Below are the code and all the weights of a small trained network. Each question names an input and a class and asks about switching units off, where a switched-off unit gives its printed mean instead of its output.

import numpy as np


def w(rows, s, z=0):
    codes = np.array(rows[::2]) - 128.0
    scale = np.full(codes.shape[1], s)
    scale[-1] = z or s
    return codes * scale


def norm(h):
    return h / np.sqrt((h * h).mean(-1, keepdims=True) + 1e-5)


def f(y):
    return y / 2 * (1 + np.tanh(0.7978845608 * (y + 0.044715 * y**3)))


def log_softmax(a):
    a = a - a.max(-1, keepdims=True)
    return a - np.log(np.exp(a).sum(-1, keepdims=True))


def net(x, mask):
    res = np.array(x, float).reshape(1, 3) / 4 @ E
    u = 0
    for l in range(2):
        y = f(norm(res) @ A[l][:, :-1].T + A[l][:, -1])
        res = res + np.where(mask[u : u + 9], y, B[l][:, -1]) @ B[l][:, :-1]
        u += 9
    return log_softmax(norm(res)[-1] @ U[:, :-1].T + U[:, -1])


A, B = {}, {}
E = w([
[113,85,224,144,126,57,20,87,82,140],'x0',
[133,131,148,29,109,253,125,53,79,86],'x1',
[129,199,198,107,43,163,132,147,161,174],'x2',
],0.0052)
A[0] = w([
[71,96,197,127,144,82,110,131,32,146,88],'0.n1',
[134,140,201,111,1,212,115,151,150,156,72],'0.n2',
[101,94,224,96,114,93,81,36,69,159,40],'0.n3',
[131,145,68,60,141,156,255,129,143,158,139],'0.n4',
[108,70,73,155,151,137,123,106,183,66,54],'0.n5',
[152,123,166,34,146,158,100,19,63,125,27],'0.n6',
[166,127,124,37,125,183,175,34,102,93,49],'0.n7',
[119,57,65,122,175,142,98,46,140,66,30],'0.n8',
[153,61,55,71,173,112,122,44,80,113,5],'0.n9',
],0.0052,0.0021)
B[0] = w([
[160,158,2,92,68,120,151,163,131,105,195],'0.n1',
[114,193,143,191,169,161,127,180,60,146,238],'0.n2',
[195,151,70,165,91,122,131,101,163,69,237],'0.n3',
[198,112,69,129,77,54,28,90,100,92,254],'0.n4',
[96,192,163,112,73,170,100,158,133,161,157],'0.n5',
[107,70,125,74,137,110,185,130,160,165,240],'0.n6',
[109,52,161,126,173,54,157,103,192,174,236],'0.n7',
[142,236,192,158,121,153,115,170,100,161,184],'0.n8',
[111,189,178,181,144,178,139,169,112,110,184],'0.n9',
],0.0066,0.0039)
A[1] = w([
[86,60,175,39,196,180,104,65,149,143,47],'1.n1',
[175,148,55,110,57,135,61,70,194,68,131],'1.n2',
[177,62,97,117,225,127,85,163,130,79,146],'1.n3',
[77,152,84,151,128,43,115,178,196,159,89],'1.n4',
[147,49,205,133,68,119,14,115,70,131,5],'1.n5',
[29,75,133,158,171,42,125,140,208,233,122],'1.n6',
[103,232,185,211,197,203,119,159,2,151,165],'1.n7',
[140,95,221,121,107,52,39,84,51,119,114],'1.n8',
[60,84,104,181,250,143,134,163,32,18,41],'1.n9',
],0.0055,0.002)
B[1] = w([
[42,40,182,170,156,133,150,123,143,116,184],'1.n1',
[197,129,53,145,193,97,133,182,31,96,254],'1.n2',
[156,190,215,147,22,137,136,175,148,166,172],'1.n3',
[62,83,226,73,135,209,154,59,88,91,241],'1.n4',
[162,140,101,88,192,84,169,189,78,128,124],'1.n5',
[133,65,156,34,186,230,176,42,158,140,223],'1.n6',
[33,175,161,134,103,65,2,157,239,191,226],'1.n7',
[169,157,2,133,117,194,154,189,88,81,151],'1.n8',
[88,242,140,129,34,94,55,144,189,220,146],'1.n9',
],0.0058,0.0047)
U = w([
[248,131,52,134,112,116,138,157,88,75,255],'0',
[94,44,173,95,140,162,172,71,155,123,98],'1',
[109,204,152,148,84,123,62,161,174,167,32],'2',
],0.013,0.0012)

Each question gives the input, the list of numbers given to net, and the class t.
The units are the neurons (one row each of A and B). Each row of codes is followed by its name. A weight is (code - 128) times the scale printed after its matrix; where a second scale follows, it is the last column's (A, B and U).
mask holds one flag per neuron, layer by layer. A switched-off neuron (its flag False) gives its mean, the last column of its row in B, instead of its output. The means were averaged over made-up inputs and are rounded, as every weight is.
A unit's drop is (log p(t) with every unit on - log p(t) with that unit switched off) / (log p(t) with every unit on - log p(t) with every unit switched off).
The circuit of an input: a set's keep is (log p(t) with only the set's units on - log p(t) with every unit switched off) / (log p(t) with every unit on - log p(t) with every unit switched off). Starting from the 12 units with the biggest drops (on a tie, the unit counted first), units are removed one at a time, each time the one whose removal leaves the highest keep (on an exact tie, the one counted first), for as long as the keep stays at least 0.8.
units of the circuit, in order: the units of the circuit, biggest drop first
most important unit: the unit with the biggest drop
top k neurons: the k neurons with the biggest drops, biggest first
k most important neurons of layer l: the k neurons of layer l with the biggest drops, biggest first
drop of u: that unit's drop, to one decimal
input [-1,-6,-7], class 2: units of the circuit, in order	1.n9
input [3,-3,-4], class 2: top 2 neurons	0.n7, 0.n4
input [5,2,5], class 0: units of the circuit, in order	0.n3, 1.n2
input [2,-7,-7], class 1: top 2 neurons	1.n6, 0.n2
input [0,-8,-7], class 1: top 3 neurons	1.n6, 0.n2, 1.n4
input [6,3,-7], class 2: top 3 neurons	0.n9, 0.n4, 0.n8
input [7,-7,4], class 0: units of the circuit, in order	1.n8, 1.n7
input [-2,5,-7], class 2: 2 most important neurons of layer 0	0.n9, 0.n8
input [7,5,-6], class 0: top 2 neurons	0.n3, 0.n2
input [5,-5,-2], class 0: top 2 neurons	0.n6, 0.n7
input [-5,-6,6], class 1: 2 most important neurons of layer 1	1.n4, 1.n7
input [-7,-8,7], class 1: 2 most important neurons of layer 0	0.n3, 0.n1
input [5,-5,-1], class 0: 2 most important neurons of layer 0	0.n6, 0.n7
input [-1,-8,-7], class 1: top 2 neurons	1.n6, 0.n2
input [-4,5,-7], class 2: most important unit	0.n9
input [-7,-2,-8], class 2: 2 most important neurons of layer 0	0.n1, 0.n3
input [-1,4,-5], class 2: top 2 neurons	0.n9, 0.n8
input [-1,-4,-3], class 1: drop of 0.n2	0.4
input [-3,0,-4], class 2: drop of 0.n9	0.2
input [1,-8,-5], class 1: top neuron	1.n6
